Below are the code and all the weights of a small trained network. Each question names an input and a class and asks about switching units off, where a switched-off unit gives its printed mean instead of its output.

import numpy as np


def w(rows, s, z=0):
    codes = np.array(rows[::2]) - 128.0
    scale = np.full(codes.shape[1], s)
    scale[-1] = z or s
    return codes * scale


def norm(h):
    return h / np.sqrt((h * h).mean(-1, keepdims=True) + 1e-5)


def f(y):
    return y / 2 * (1 + np.tanh(0.7978845608 * (y + 0.044715 * y**3)))


def log_softmax(a):
    a = a - a.max(-1, keepdims=True)
    return a - np.log(np.exp(a).sum(-1, keepdims=True))


def net(x, mask):
    res = np.array(x, float).reshape(1, 7) / 4 @ E
    u = 0
    for l in range(3):
        y = f(norm(res) @ A[l][:, :-1].T + A[l][:, -1])
        res = res + np.where(mask[u : u + 6], y, B[l][:, -1]) @ B[l][:, :-1]
        u += 6
    return log_softmax(norm(res)[-1] @ U[:, :-1].T + U[:, -1])


A, B = {}, {}
E = w([
[165,165,104,73,117,187,122,65,110,156,99],'x0',
[134,190,118,83,119,171,118,108,156,175,112],'x1',
[97,201,161,175,181,135,92,98,168,132,193],'x2',
[176,129,135,108,130,190,148,91,84,229,87],'x3',
[129,108,84,89,41,60,204,134,97,208,152],'x4',
[152,2,147,110,186,219,158,43,81,164,78],'x5',
[168,81,208,127,64,60,223,100,95,213,159],'x6',
],0.004)
A[0] = w([
[114,162,128,125,35,93,138,163,126,142,147,99],'0.n0',
[130,158,90,115,45,21,195,189,133,149,158,58],'0.n1',
[121,144,83,83,107,172,99,162,131,82,111,105],'0.n2',
[120,185,118,70,140,206,107,79,102,179,76,2],'0.n3',
[121,48,117,132,108,149,138,107,110,140,75,68],'0.n4',
[94,126,87,174,1,78,143,152,126,135,102,70],'0.n5',
],0.0051,0.0028)
B[0] = w([
[141,37,142,101,88,96,95,86,112,129,143,184],'0.n0',
[225,127,178,24,96,71,95,159,129,116,209,254],'0.n1',
[65,163,216,186,124,112,47,88,128,199,121,170],'0.n2',
[183,164,41,163,57,200,136,114,235,202,153,199],'0.n3',
[82,114,115,49,162,122,121,136,3,200,92,171],'0.n4',
[134,126,100,86,170,88,111,160,180,163,177,192],'0.n5',
],0.0056,0.0036)
A[1] = w([
[148,167,123,111,53,138,158,146,108,130,105,119],'1.n0',
[124,33,241,216,110,60,113,140,71,139,156,120],'1.n1',
[153,129,255,155,132,155,231,48,77,151,173,120],'1.n2',
[105,182,146,137,117,121,90,132,129,147,134,155],'1.n3',
[103,136,110,144,178,82,99,193,162,39,161,110],'1.n4',
[151,72,86,80,111,144,234,116,33,176,56,1],'1.n5',
],0.0043,0.002)
B[1] = w([
[102,142,107,127,209,181,160,154,82,138,210,145],'1.n0',
[104,237,110,131,117,125,150,91,162,164,142,226],'1.n1',
[101,182,149,210,154,82,185,189,116,179,101,204],'1.n2',
[50,56,137,139,169,131,161,99,57,100,201,166],'1.n3',
[161,123,180,113,174,214,73,133,114,115,99,235],'1.n4',
[90,39,110,108,254,127,15,67,27,48,66,252],'1.n5',
],0.0056,0.0025)
A[2] = w([
[188,147,130,121,172,183,127,117,127,142,172,102],'2.n0',
[85,160,147,148,147,159,76,167,161,2,118,6],'2.n1',
[181,140,77,125,112,203,119,124,156,160,113,89],'2.n2',
[130,133,111,114,101,200,132,89,129,206,150,126],'2.n3',
[125,132,118,86,54,62,131,180,89,103,186,105],'2.n4',
[151,113,82,91,96,44,136,179,149,134,192,121],'2.n5',
],0.0074,0.0017)
B[2] = w([
[122,116,115,111,43,120,121,123,186,113,65,170],'2.n0',
[26,111,121,81,102,113,112,254,145,50,150,245],'2.n1',
[185,156,117,173,70,86,190,132,211,108,141,187],'2.n2',
[154,121,63,173,95,138,139,110,142,68,97,203],'2.n3',
[154,126,189,72,104,147,135,85,125,131,175,244],'2.n4',
[221,99,204,90,112,123,80,64,136,159,176,254],'2.n5',
],0.0069,0.0055)
U = w([
[219,162,11,181,41,174,154,60,197,128,85,168],'0',
[126,50,75,90,199,142,124,57,1,161,52,128],'1',
[47,142,122,103,119,131,84,224,153,36,153,166],'2',
[122,215,157,220,181,72,210,121,110,211,162,1],'3',
[239,118,202,18,81,82,91,79,115,157,245,185],'4',
],0.009,0.002)

Each question gives the input, the list of numbers given to net, and the class t.
The units are the neurons (one row each of A and B). Each row of codes is followed by its name. A weight is (code - 128) times the scale printed after its matrix; where a second scale follows, it is the last column's (A, B and U).
mask holds one flag per neuron, layer by layer. A switched-off neuron (its flag False) gives its mean, the last column of its row in B, instead of its output. The means were averaged over made-up inputs and are rounded, as every weight is.
A unit's drop is (log p(t) with every unit on - log p(t) with that unit switched off) / (log p(t) with every unit on - log p(t) with every unit switched off).
The circuit of an input: a set's keep is (log p(t) with only the set's units on - log p(t) with every unit switched off) / (log p(t) with every unit on - log p(t) with every unit switched off). Starting from the 12 units with the biggest drops (on a tie, the unit counted first), units are removed one at a time, each time the one whose removal leaves the highest keep (on an exact tie, the one counted first), for as long as the keep stays at least 0.8.
units of the circuit, in order: the units of the circuit, biggest drop first
top k neurons: the k neurons with the biggest drops, biggest first
top k neurons in layer l: the k neurons of layer l with the biggest drops, biggest first
drop when u is switched off: that unit's drop, to one decimal
input [-3,-3,-8,-1,1,-4,-6], class 4: units of the circuit, in order : (2.n5)
input [-8,5,4,5,5,-6,-7], class 4: units of the circuit, in order : (0.n1, 2.n5)
input [0,-1,0,-7,-3,3,4], class 2: top 3 neurons : (0.n2, 0.n0, 1.n4)
input [6,-7,-6,5,-2,-4,3], class 1: top 2 neurons : (1.n5, 0.n4)
input [-6,-6,-5,-5,0,5,2], class 1: top 2 neurons in layer 0 : (0.n1, 0.n4)
input [1,2,4,8,2,6,5], class 1: top 2 neurons : (1.n5, 0.n4)
input [5,2,-6,1,-6,-4,-2], class 0: top 3 neurons : (0.n3, 1.n5, 2.n2)
input [-1,2,6,0,-5,3,2], class 2: top 4 neurons in layer 0 : (0.n4, 0.n2, 0.n0, 0.n3)
input [-2,6,8,-1,-5,-2,6], class 3: top 2 neurons in layer 1 : (1.n2, 1.n5)
input [2,-5,2,-7,4,-5,-3], class 4: top 2 neurons : (0.n1, 2.n5)
input [-3,-4,-6,6,-2,-3,-2], class 1: top 2 neurons : (0.n1, 2.n1)
input [6,-3,-2,2,-6,7,6], class 1: drop when 1.n5 is switched off : 0.1
input [7,2,8,-2,7,-1,-7], class 0: drop when 0.n3 is switched off : 0.1
input [6,-4,1,7,-1,4,-5], class 0: units of the circuit, in order : (0.n3)
input [-1,5,-3,6,-4,6,-3], class 0: drop when 0.n3 is switched off : 0.8
